How the objects are linked:
Q647 π Q39
Q647 χ Q969
Q647 ρ Q573
Q351 π Q647
Q351 χ Q110
Q351 ρ Q738
Q902 π Q103
Q902 χ Q245
Q902 ρ Q330
Q353 π Q946
Q353 χ Q711
Q353 ρ Q823
Q61 π Q73
Q61 χ Q830
Q61 ρ Q534
Q534 π Q472
Q534 χ Q61
Q534 ρ Q409
Q711 π Q699
Q711 χ Q472
Q711 ρ Q902
Q992 π Q183
Q992 χ Q533
Q992 ρ Q647
Q727 π Q191
Q727 χ Q547
Q727 ρ Q702
Q823 π Q134
Q823 χ Q707
Q823 ρ Q255
Q799 π Q781
Q799 χ Q606
Q799 ρ Q351
Q455 π Q88
Q455 χ Q696
Q455 ρ Q392
Q256 π Q830
Q256 χ Q39
Q256 ρ Q707
Q305 π Q969
Q305 χ Q647
Q305 ρ Q969
Q702 π Q301
Q702 χ Q373
Q702 ρ Q351
Q716 π Q727
Q716 χ Q36
Q716 ρ Q134
Q969 π Q823
Q969 χ Q305
Q969 ρ Q699
Q416 π Q255
Q416 χ Q837
Q416 ρ Q396
Q533 π Q707
Q533 χ Q707
Q533 ρ Q992
Q837 π Q823
Q837 χ Q477
Q837 ρ Q416
Q606 π Q573
Q606 χ Q705
Q606 ρ Q799
Q409 π Q902
Q409 χ Q705
Q409 ρ Q830
Q392 π Q606
Q392 χ Q455
Q392 ρ Q614
Q705 π Q103
Q705 χ Q738
Q705 ρ Q409
Q396 π Q547
Q396 χ Q416
Q396 ρ Q716
Q119 π Q702
Q119 χ Q846
Q119 ρ Q904
Q579 π Q245
Q579 χ Q296
Q579 ρ Q941
Q547 π Q904
Q547 χ Q255
Q547 ρ Q727
Q134 π Q702
Q134 χ Q716
Q134 ρ Q301
Q36 π Q396
Q36 χ Q998
Q36 ρ Q373
Q830 π Q330
Q830 χ Q245
Q830 ρ Q534
Q738 π Q364
Q738 χ Q747
Q738 ρ Q705
Q477 π Q837
Q477 χ Q183
Q477 ρ Q837
Q696 π Q537
Q696 χ Q323
Q696 ρ Q455
Q941 π Q110
Q941 χ Q392
Q941 ρ Q103
Q328 π Q351
Q328 χ Q245
Q328 ρ Q134
Q781 π Q538
Q781 χ Q431
Q781 ρ Q491
Q537 π Q323
Q537 χ Q373
Q537 ρ Q88
Q73 π Q705
Q73 χ Q110
Q73 ρ Q39
Q858 π Q477
Q858 χ Q992
Q858 ρ Q795
Q491 π Q296
Q491 χ Q781
Q491 ρ Q364
Q904 π Q998
Q904 χ Q119
Q904 ρ Q183
Q245 π Q707
Q245 χ Q830
Q245 ρ Q606
Q472 π Q969
Q472 χ Q747
Q472 ρ Q711
Q573 π Q256
Q573 χ Q614
Q573 ρ Q110
Q846 π Q858
Q846 χ Q946
Q846 ρ Q119
Q747 π Q305
Q747 χ Q330
Q747 ρ Q472
Q614 π Q799
Q614 χ Q392
Q614 ρ Q431
Q946 π Q699
Q946 χ Q699
Q946 ρ Q716
Q296 π Q606
Q296 χ Q538
Q296 ρ Q579
Q795 π Q837
Q795 χ Q727
Q795 ρ Q998
Q301 π Q418
Q301 χ Q134
Q301 ρ Q431
Q699 π Q533
Q699 χ Q969
Q699 ρ Q946
Q39 π Q409
Q39 χ Q73
Q39 ρ Q902
Q364 π Q579
Q364 χ Q491
Q364 ρ Q245
Q103 π Q705
Q103 χ Q941
Q103 ρ Q647
Q538 π Q538
Q538 χ Q328
Q538 ρ Q296
Q998 π Q88
Q998 χ Q795
Q998 ρ Q696
Q323 π Q36
Q323 χ Q88
Q323 ρ Q373
Q418 π Q696
Q418 χ Q702
Q418 ρ Q328
Q255 π Q134
Q255 χ Q823
Q255 ρ Q998
Q191 π Q36
Q191 χ Q904
Q191 ρ Q323
Q183 π Q711
Q183 χ Q534
Q183 ρ Q477
Q88 π Q301
Q88 χ Q537
Q88 ρ Q606
Q707 π Q353
Q707 χ Q256
Q707 ρ Q533
Q110 π Q738
Q110 χ Q573
Q110 ρ Q73
Q330 π Q647
Q330 χ Q902
Q330 ρ Q747
Q431 π Q328
Q431 χ Q301
Q431 ρ Q799
Q373 π Q716
Q373 χ Q36
Q373 ρ Q455

In the rows, 492 stands for zero.

Rows of some objects; one shown again gets a slightly different row:
Q110: 603 | 528 | 374 | 403 | 658 | 573 | 688 | 298 | 519 | 641 | 506 | 350 | 581 | 371 | 584 | 427 | 438 | 743 | 191 | 264 | 609 | 333 | 239
Q353: 230 | 498 | 655 | 467 | 451 | 846 | 243 | 761 | 419 | 445 | 609 | 342 | 477 | 437 | 565 | 468 | 594 | 465 | 532 | 706 | 305 | 664 | 448
Q699: 315 | 596 | 758 | 502 | 522 | 651 | 278 | 679 | 493 | 614 | 683 | 242 | 442 | 379 | 673 | 462 | 361 | 542 | 616 | 822 | 458 | 625 | 584
Q711: 399 | 572 | 646 | 674 | 435 | 594 | 270 | 750 | 363 | 662 | 652 | 194 | 444 | 390 | 784 | 414 | 507 | 514 | 448 | 618 | 389 | 643 | 554
Q799: 600 | 504 | 716 | 301 | 667 | 402 | 675 | 209 | 787 | 385 | 399 | 545 | 589 | 409 | 230 | 409 | 361 | 583 | 429 | 353 | 586 | 511 | 211
Q477: 384 | 619 | 457 | 359 | 549 | 546 | 350 | 552 | 615 | 558 | 445 | 873 | 521 | 492 | 700 | 624 | 766 | 323 | 352 | 343 | 549 | 803 | 683
Q614: 497 | 339 | 651 | 367 | 713 | 505 | 617 | 234 | 742 | 471 | 358 | 443 | 612 | 425 | 368 | 713 | 480 | 596 | 468 | 414 | 565 | 499 | 88
Q902: 582 | 611 | 365 | 607 | 466 | 484 | 515 | 559 | 321 | 687 | 559 | 195 | 477 | 308 | 717 | 261 | 574 | 676 | 257 | 404 | 346 | 341 | 406
Q823: 140 | 359 | 340 | 436 | 501 | 800 | 286 | 670 | 525 | 279 | 489 | 501 | 568 | 475 | 581 | 554 | 507 | 278 | 542 | 498 | 405 | 751 | 534
Q699: 327 | 499 | 729 | 556 | 452 | 635 | 397 | 660 | 482 | 571 | 676 | 275 | 575 | 404 | 691 | 397 | 365 | 496 | 688 | 802 | 473 | 713 | 534
Q301: 358 | 263 | 489 | 351 | 521 | 528 | 593 | 371 | 570 | 220 | 423 | 450 | 636 | 538 | 123 | 562 | 229 | 369 | 766 | 465 | 579 | 432 | 434
Q301: 409 | 271 | 450 | 336 | 533 | 525 | 608 | 424 | 592 | 297 | 451 | 330 | 650 | 537 | 114 | 662 | 227 | 418 | 686 | 507 | 530 | 433 | 406
Q409: 641 | 553 | 288 | 628 | 429 | 505 | 483 | 546 | 299 | 615 | 511 | 356 | 437 | 433 | 654 | 277 | 528 | 720 | 285 | 371 | 402 | 242 | 505

Each walk starts at a row, and each symbol moves it to the next object.
Each answer is a row, close to the row of the object it stands for.
413 | 445 | 607 | 269 | 616 | 509 | 615 | 475 | 577 | 255 | 395 | 437 | 554 | 457 | 104 | 343 | 247 | 478 | 582 | 420 | 477 | 511 | 261
ρ 196 | 252 | 407 | 327 | 583 | 573 | 543 | 611 | 554 | 184 | 541 | 453 | 615 | 582 | 319 | 484 | 218 | 258 | 833 | 479 | 517 | 463 | 552
χ 290 | 309 | 278 | 535 | 442 | 468 | 445 | 535 | 405 | 267 | 497 | 477 | 617 | 608 | 397 | 635 | 336 | 182 | 811 | 537 | 521 | 457 | 734
π 368 | 390 | 220 | 431 | 467 | 439 | 509 | 602 | 424 | 346 | 591 | 650 | 494 | 681 | 426 | 605 | 428 | 117 | 687 | 430 | 596 | 493 | 871
π 523 | 470 | 358 | 637 | 370 | 358 | 468 | 463 | 359 | 444 | 621 | 626 | 505 | 803 | 446 | 689 | 457 | 207 | 753 | 678 | 589 | 328 | 879
χ 494 | 618 | 338 | 366 | 406 | 376 | 394 | 521 | 343 | 622 | 700 | 822 | 362 | 681 | 452 | 578 | 483 | 356 | 657 | 646 | 735 | 311 | 874
ρ 450 | 711 | 449 | 470 | 410 | 506 | 301 | 562 | 471 | 665 | 495 | 806 | 408 | 519 | 750 | 490 | 790 | 392 | 318 | 514 | 523 | 653 | 655
ρ 432 | 594 | 361 | 375 | 404 | 637 | 301 | 584 | 673 | 503 | 488 | 879 | 420 | 508 | 671 | 510 | 848 | 237 | 318 | 337 | 562 | 790 | 702
π 424 | 498 | 429 | 372 | 466 | 618 | 361 | 552 | 581 | 456 | 407 | 839 | 570 | 487 | 605 | 571 | 688 | 259 | 441 | 292 | 438 | 770 | 714
π 181 | 311 | 411 | 476 | 487 | 825 | 356 | 689 | 516 | 317 | 416 | 511 | 646 | 411 | 550 | 547 | 500 | 291 | 526 | 480 | 389 | 732 | 553
ρ 212 | 330 | 303 | 385 | 429 | 677 | 447 | 639 | 527 | 248 | 458 | 591 | 549 | 460 | 524 | 556 | 420 | 189 | 611 | 312 | 445 | 593 | 689
χ 164 | 395 | 439 | 494 | 496 | 827 | 303 | 655 | 547 | 338 | 398 | 494 | 622 | 366 | 470 | 541 | 475 | 322 | 566 | 444 | 343 | 754 | 525
ρ 279 | 379 | 247 | 452 | 474 | 685 | 406 | 614 | 507 | 268 | 495 | 595 | 566 | 444 | 456 | 549 | 439 | 209 | 632 | 301 | 538 | 678 | 689
χ 140 | 360 | 437 | 359 | 480 | 823 | 332 | 672 | 563 | 323 | 415 | 569 | 677 | 465 | 519 | 542 | 495 | 290 | 518 | 491 | 469 | 728 | 490
χ 328 | 423 | 614 | 472 | 472 | 840 | 235 | 724 | 457 | 388 | 424 | 483 | 497 | 612 | 585 | 419 | 610 | 731 | 309 | 735 | 311 | 522 | 375
ρ 298 | 555 | 613 | 378 | 487 | 782 | 273 | 599 | 421 | 484 | 483 | 513 | 539 | 629 | 608 | 464 | 631 | 649 | 426 | 815 | 307 | 512 | 415
578 | 442 | 344 | 559 | 377 | 335 | 403 | 477 | 254 | 432 | 567 | 664 | 489 | 701 | 505 | 704 | 488 | 274 | 755 | 597 | 576 | 322 | 857
χ 449 | 716 | 409 | 458 | 508 | 381 | 444 | 543 | 452 | 626 | 678 | 760 | 341 | 678 | 455 | 594 | 444 | 387 | 658 | 631 | 678 | 445 | 973
ρ 506 | 686 | 480 | 507 | 440 | 549 | 305 | 583 | 556 | 605 | 555 | 803 | 372 | 488 | 789 | 554 | 814 | 427 | 338 | 476 | 545 | 639 | 659
ρ 342 | 576 | 397 | 403 | 450 | 565 | 385 | 540 | 643 | 502 | 483 | 896 | 402 | 493 | 749 | 637 | 753 | 302 | 308 | 337 | 554 | 788 | 699
ρ 313 | 507 | 385 | 426 | 455 | 559 | 394 | 582 | 676 | 441 | 335 | 876 | 577 | 414 | 572 | 577 | 660 | 216 | 425 | 248 | 519 | 792 | 620
ρ 200 | 331 | 287 | 505 | 365 | 612 | 464 | 648 | 595 | 314 | 452 | 653 | 642 | 484 | 520 | 561 | 673 | 157 | 544 | 217 | 445 | 763 | 641
χ 316 | 475 | 342 | 439 | 441 | 578 | 398 | 545 | 557 | 437 | 363 | 871 | 548 | 456 | 612 | 607 | 752 | 309 | 364 | 212 | 480 | 763 | 644
π 172 | 293 | 489 | 399 | 501 | 785 | 321 | 675 | 559 | 296 | 492 | 430 | 685 | 385 | 568 | 512 | 522 | 316 | 623 | 463 | 396 | 712 | 471
π 174 | 271 | 325 | 388 | 602 | 634 | 510 | 549 | 567 | 194 | 601 | 426 | 568 | 547 | 302 | 523 | 212 | 226 | 763 | 378 | 447 | 568 | 508
χ 230 | 253 | 310 | 516 | 502 | 608 | 444 | 560 | 429 | 247 | 483 | 450 | 612 | 676 | 282 | 681 | 313 | 224 | 805 | 515 | 473 | 484 | 753
χ 509 | 324 | 356 | 617 | 382 | 291 | 488 | 426 | 383 | 231 | 431 | 579 | 497 | 581 | 327 | 785 | 470 | 271 | 824 | 545 | 478 | 421 | 731
χ 516 | 400 | 381 | 529 | 417 | 348 | 431 | 398 | 448 | 397 | 486 | 732 | 495 | 696 | 442 | 865 | 640 | 211 | 698 | 569 | 586 | 446 | 809
χ 421 | 473 | 344 | 448 | 415 | 415 | 438 | 497 | 482 | 366 | 430 | 809 | 456 | 605 | 632 | 714 | 738 | 180 | 530 | 403 | 612 | 679 | 859
ρ 508 | 406 | 324 | 601 | 399 | 346 | 531 | 450 | 475 | 403 | 551 | 694 | 491 | 710 | 414 | 812 | 653 | 220 | 671 | 542 | 546 | 485 | 791
χ 378 | 524 | 284 | 398 | 452 | 510 | 431 | 549 | 523 | 492 | 516 | 892 | 484 | 604 | 567 | 669 | 695 | 211 | 557 | 400 | 705 | 659 | 836
π 310 | 518 | 328 | 436 | 439 | 661 | 455 | 584 | 672 | 465 | 356 | 836 | 578 | 400 | 601 | 610 | 652 | 242 | 408 | 304 | 554 | 723 | 623
359 | 434 | 175 | 395 | 441 | 431 | 486 | 502 | 495 | 326 | 524 | 645 | 522 | 652 | 432 | 613 | 371 | 172 | 721 | 472 | 578 | 465 | 821
ρ 415 | 358 | 368 | 384 | 572 | 478 | 565 | 432 | 514 | 331 | 635 | 444 | 540 | 712 | 294 | 555 | 191 | 347 | 848 | 562 | 651 | 359 | 707
ρ 528 | 460 | 419 | 324 | 687 | 514 | 624 | 297 | 628 | 543 | 515 | 295 | 615 | 328 | 401 | 386 | 245 | 591 | 392 | 341 | 629 | 431 | 193
ρ 686 | 624 | 417 | 480 | 615 | 436 | 712 | 450 | 585 | 647 | 480 | 274 | 482 | 270 | 577 | 268 | 414 | 581 | 241 | 171 | 469 | 365 | 251
ρ 631 | 558 | 201 | 471 | 598 | 551 | 662 | 340 | 492 | 697 | 486 | 237 | 465 | 356 | 645 | 311 | 521 | 682 | 152 | 189 | 475 | 288 | 364
π 747 | 530 | 263 | 462 | 586 | 435 | 598 | 352 | 521 | 716 | 503 | 311 | 505 | 339 | 677 | 453 | 513 | 674 | 242 | 282 | 573 | 376 | 289
π 672 | 557 | 305 | 471 | 584 | 407 | 663 | 348 | 509 | 624 | 497 | 356 | 509 | 378 | 646 | 329 | 465 | 729 | 79 | 255 | 482 | 247 | 327
χ 672 | 598 | 298 | 463 | 530 | 465 | 621 | 451 | 511 | 679 | 503 | 253 | 493 | 286 | 558 | 257 | 344 | 735 | 237 | 286 | 506 | 420 | 288
π 617 | 654 | 683 | 497 | 363 | 268 | 632 | 514 | 497 | 510 | 285 | 542 | 361 | 376 | 225 | 73 | 432 | 654 | 348 | 420 | 398 | 434 | 343
π 652 | 616 | 734 | 536 | 378 | 260 | 604 | 398 | 589 | 446 | 356 | 582 | 370 | 422 | 195 | 156 | 507 | 779 | 393 | 362 | 365 | 460 | 237
π 601 | 599 | 556 | 587 | 353 | 481 | 529 | 613 | 416 | 429 | 244 | 497 | 355 | 389 | 269 | 157 | 564 | 822 | 308 | 476 | 250 | 327 | 290
χ 646 | 587 | 228 | 695 | 390 | 558 | 445 | 588 | 323 | 501 | 530 | 379 | 455 | 430 | 566 | 241 | 635 | 760 | 237 | 404 | 210 | 203 | 453
π 602 | 507 | 424 | 741 | 379 | 577 | 435 | 628 | 382 | 704 | 578 | 159 | 539 | 224 | 730 | 322 | 472 | 688 | 312 | 370 | 423 | 524 | 403
χ 632 | 604 | 342 | 694 | 498 | 599 | 514 | 643 | 329 | 616 | 529 | 164 | 546 | 337 | 758 | 211 | 587 | 670 | 185 | 386 | 330 | 421 | 407
χ 663 | 562 | 535 | 485 | 370 | 545 | 483 | 563 | 310 | 498 | 367 | 510 | 336 | 431 | 322 | 105 | 529 | 827 | 256 | 444 | 219 | 359 | 313
ρ 666 | 480 | 636 | 467 | 619 | 427 | 673 | 204 | 605 | 461 | 335 | 492 | 606 | 373 | 346 | 432 | 462 | 686 | 439 | 370 | 454 | 452 | 150
567 | 409 | 426 | 561 | 417 | 290 | 442 | 518 | 367 | 417 | 593 | 661 | 575 | 786 | 472 | 680 | 432 | 285 | 828 | 640 | 589 | 275 | 926
χ 518 | 706 | 417 | 419 | 504 | 339 | 527 | 503 | 499 | 572 | 655 | 755 | 372 | 765 | 527 | 557 | 408 | 379 | 640 | 687 | 563 | 434 | 883
ρ 419 | 704 | 370 | 462 | 421 | 484 | 320 | 588 | 511 | 572 | 576 | 753 | 373 | 499 | 827 | 499 | 715 | 460 | 259 | 446 | 523 | 716 | 743
ρ 388 | 561 | 400 | 387 | 509 | 530 | 471 | 595 | 637 | 469 | 516 | 861 | 440 | 524 | 662 | 637 | 757 | 350 | 360 | 317 | 580 | 743 | 663
π 281 | 466 | 345 | 469 | 439 | 597 | 386 | 587 | 691 | 496 | 328 | 791 | 510 | 450 | 704 | 551 | 685 | 261 | 311 | 216 | 484 | 787 | 663
π 127 | 311 | 499 | 430 | 490 | 775 | 344 | 600 | 573 | 256 | 528 | 546 | 686 | 357 | 510 | 531 | 538 | 265 | 548 | 493 | 411 | 744 | 527
ρ 72 | 293 | 288 | 486 | 471 | 623 | 500 | 569 | 601 | 132 | 450 | 544 | 624 | 489 | 443 | 621 | 449 | 206 | 571 | 316 | 546 | 704 | 719
π 172 | 261 | 379 | 427 | 582 | 616 | 609 | 570 | 529 | 160 | 445 | 425 | 633 | 509 | 323 | 479 | 237 | 279 | 752 | 424 | 491 | 499 | 604
χ 276 | 249 | 296 | 542 | 471 | 572 | 386 | 592 | 339 | 292 | 603 | 502 | 581 | 620 | 349 | 682 | 375 | 204 | 822 | 535 | 510 | 498 | 788
χ 487 | 307 | 393 | 635 | 437 | 228 | 489 | 491 | 408 | 273 | 537 | 604 | 550 | 731 | 464 | 844 | 539 | 279 | 756 | 643 | 470 | 406 | 816
χ 570 | 433 | 379 | 506 | 399 | 393 | 444 | 422 | 478 | 369 | 557 | 774 | 480 | 758 | 465 | 852 | 672 | 216 | 637 | 550 | 591 | 497 | 739
π 678 | 327 | 518 | 571 | 540 | 246 | 467 | 296 | 507 | 313 | 456 | 526 | 575 | 619 | 299 | 882 | 569 | 362 | 674 | 661 | 523 | 362 | 430
ρ 642 | 434 | 603 | 417 | 597 | 370 | 651 | 189 | 663 | 495 | 337 | 464 | 488 | 387 | 202 | 467 | 541 | 714 | 364 | 372 | 497 | 379 | 140
π 556 | 412 | 494 | 304 | 752 | 607 | 582 | 247 | 661 | 600 | 508 | 273 | 646 | 440 | 527 | 511 | 507 | 696 | 182 | 377 | 656 | 390 | 81
χ 558 | 453 | 607 | 263 | 681 | 463 | 692 | 176 | 729 | 507 | 439 | 481 | 625 | 457 | 306 | 633 | 444 | 598 | 493 | 432 | 587 | 483 | 136
χ 700 | 393 | 627 | 380 | 652 | 417 | 609 | 171 | 545 | 513 | 437 | 539 | 596 | 537 | 444 | 782 | 491 | 631 | 428 | 446 | 607 | 455 | 135
496 | 420 | 412 | 311 | 733 | 427 | 758 | 256 | 631 | 533 | 514 | 309 | 589 | 335 | 332 | 393 | 199 | 618 | 435 | 269 | 677 | 386 | 181
π 559 | 538 | 511 | 535 | 604 | 667 | 426 | 464 | 475 | 761 | 602 | 92 | 517 | 196 | 847 | 463 | 375 | 597 | 304 | 456 | 457 | 541 | 302
χ 391 | 480 | 731 | 616 | 460 | 613 | 390 | 631 | 604 | 626 | 644 | 146 | 534 | 311 | 734 | 551 | 406 | 416 | 591 | 607 | 473 | 850 | 409
ρ 378 | 453 | 857 | 509 | 529 | 688 | 281 | 689 | 485 | 620 | 724 | 307 | 447 | 432 | 654 | 553 | 422 | 515 | 631 | 761 | 526 | 724 | 450
π 289 | 540 | 666 | 400 | 492 | 913 | 216 | 652 | 392 | 472 | 578 | 505 | 534 | 618 | 613 | 442 | 678 | 714 | 411 | 844 | 296 | 522 | 461
χ 295 | 491 | 659 | 407 | 469 | 873 | 266 | 628 | 384 | 337 | 424 | 453 | 599 | 623 | 494 | 487 | 563 | 673 | 331 | 737 | 215 | 395 | 379
π 222 | 463 | 647 | 485 | 442 | 824 | 243 | 792 | 474 | 545 | 577 | 364 | 526 | 492 | 658 | 476 | 471 | 499 | 465 | 811 | 345 | 719 | 437
χ 439 | 538 | 750 | 622 | 403 | 660 | 344 | 730 | 479 | 649 | 621 | 245 | 451 | 416 | 832 | 473 | 518 | 494 | 460 | 622 | 389 | 667 | 507
